Here is a tiny trained network, its code and every weight. The questions are about switching its units off for an input and a class, where a switched-off unit gives its printed mean instead of its output.

import numpy as np


def w(rows, s, z=0):
    codes = np.array(rows[::2]) - 128.0
    scale = np.full(codes.shape[1], s)
    scale[-1] = z or s
    return codes * scale


def norm(h):
    return h / np.sqrt((h * h).mean(-1, keepdims=True) + 1e-5)


def f(y):
    return y / 2 * (1 + np.tanh(0.7978845608 * (y + 0.044715 * y**3)))


def log_softmax(a):
    a = a - a.max(-1, keepdims=True)
    return a - np.log(np.exp(a).sum(-1, keepdims=True))


def net(x, mask):
    res = np.array(x, float).reshape(1, 3) / 4 @ E
    u = 0
    for l in range(3):
        y = f(norm(res) @ A[l][:, :-1].T + A[l][:, -1])
        res = res + np.where(mask[u : u + 4], y, B[l][:, -1]) @ B[l][:, :-1]
        u += 4
    return log_softmax(norm(res)[-1] @ U[:, :-1].T + U[:, -1])


A, B = {}, {}
E = w([
[77,221,194,12,198],'x0',
[64,148,144,212,135],'x1',
[167,24,254,166,215],'x2',
],0.006)
A[0] = w([
[58,215,151,96,219,42],'0.n1',
[255,147,129,35,101,1],'0.n2',
[84,177,74,97,69,197],'0.n3',
[37,211,173,234,135,19],'0.n4',
],0.0091,0.0025)
B[0] = w([
[226,64,192,94,34,241],'0.n1',
[103,16,66,87,181,180],'0.n2',
[102,238,114,167,160,255],'0.n3',
[104,6,41,73,201,205],'0.n4',
],0.013,0.0051)
A[1] = w([
[176,158,91,108,135,139],'1.n1',
[155,106,72,225,86,8],'1.n2',
[155,124,195,151,93,66],'1.n3',
[166,113,191,156,248,5],'1.n4',
],0.015,0.0011)
B[1] = w([
[72,112,166,173,172,180],'1.n1',
[146,102,234,35,105,253],'1.n2',
[139,182,115,196,145,187],'1.n3',
[21,251,41,140,54,232],'1.n4',
],0.011,0.0058)
A[2] = w([
[65,41,80,93,168,136],'2.n1',
[153,119,254,88,134,165],'2.n2',
[85,92,143,128,94,253],'2.n3',
[125,156,171,207,201,88],'2.n4',
],0.018,0.004)
B[2] = w([
[110,56,56,178,212,220],'2.n1',
[248,141,112,121,106,252],'2.n2',
[132,156,113,90,188,189],'2.n3',
[124,107,76,199,33,137],'2.n4',
],0.017,0.012)
U = w([
[254,148,147,57,113,203],'0',
[96,63,64,100,233,176],'1',
[56,245,104,140,85,169],'2',
[153,104,92,152,105,230],'3',
[101,78,215,144,127,16],'4',
[105,87,189,107,99,1],'5',
[86,48,214,112,83,1],'6',
],0.012,0.0059)

Each question gives the input, the list of numbers given to net, and the class t.
The units are the neurons (one row each of A and B). Each row of codes is followed by its name. A weight is (code - 128) times the scale printed after its matrix; where a second scale follows, it is the last column's (A, B and U).
mask holds one flag per neuron, layer by layer. A switched-off neuron (its flag False) gives its mean, the last column of its row in B, instead of its output. The means were averaged over made-up inputs and are rounded, as every weight is.
A unit's drop is (log p(t) with every unit on - log p(t) with that unit switched off) / (log p(t) with every unit on - log p(t) with every unit switched off).
The circuit of an input: a set's keep is (log p(t) with only the set's units on - log p(t) with every unit switched off) / (log p(t) with every unit on - log p(t) with every unit switched off). Starting from all 12 units, units are removed one at a time, each time the one whose removal leaves the highest keep (on an exact tie, the one counted first), for as long as the keep stays at least 0.8.
circuit, biggest first: the units of the circuit, biggest drop first
most important unit: the unit with the biggest drop
k most important neurons: the k neurons with the biggest drops, biggest first
k most important neurons of layer l: the k neurons of layer l with the biggest drops, biggest first
drop of u: that unit's drop, to one decimal
input [2,-5,-7], class 2: circuit, biggest first -> [2.n1 2.n2]
input [3,7,8], class 2: most important unit -> 1.n4
input [-4,-5,6], class 2: 3 most important neurons -> [1.n4 0.n1 0.n4]
input [-7,7,-2], class 0: 3 most important neurons -> [1.n2 0.n2 2.n2]
input [-8,8,7], class 0: circuit, biggest first -> [1.n2 2.n1]
input [2,-7,7], class 1: 2 most important neurons -> [0.n2 0.n3]
input [-6,-7,-8], class 2: circuit, biggest first -> [0.n3 2.n2 2.n1]
input [7,-6,8], class 2: 4 most important neurons -> [1.n4 0.n4 1.n2 2.n2]
input [-7,4,7], class 0: 4 most important neurons -> [1.n2 0.n3 2.n1 0.n4]
input [-6,4,-8], class 2: 2 most important neurons -> [0.n3 0.n1]
input [-6,-7,-5], class 1: 2 most important neurons -> [0.n2 0.n1]
input [8,7,-5], class 0: 2 most important neurons -> [0.n1 0.n2]
input [-5,5,4], class 0: 2 most important neurons -> [1.n2 0.n2]
input [5,8,-7], class 1: circuit, biggest first -> [0.n4]
input [-8,8,-6], class 0: 4 most important neurons -> [1.n2 0.n2 1.n4 2.n2]
input [7,5,4], class 0: 2 most important neurons of layer 0 -> [0.n1 0.n2]
input [-1,-8,8], class 1: 2 most important neurons of layer 0 -> [0.n2 0.n3]
input [1,-3,-7], class 2: 2 most important neurons of layer 0 -> [0.n3 0.n4]
input [-4,7,-2], class 1: drop of 0.n4 -> 4.7
input [-7,1,1], class 0: circuit, biggest first -> [1.n2]
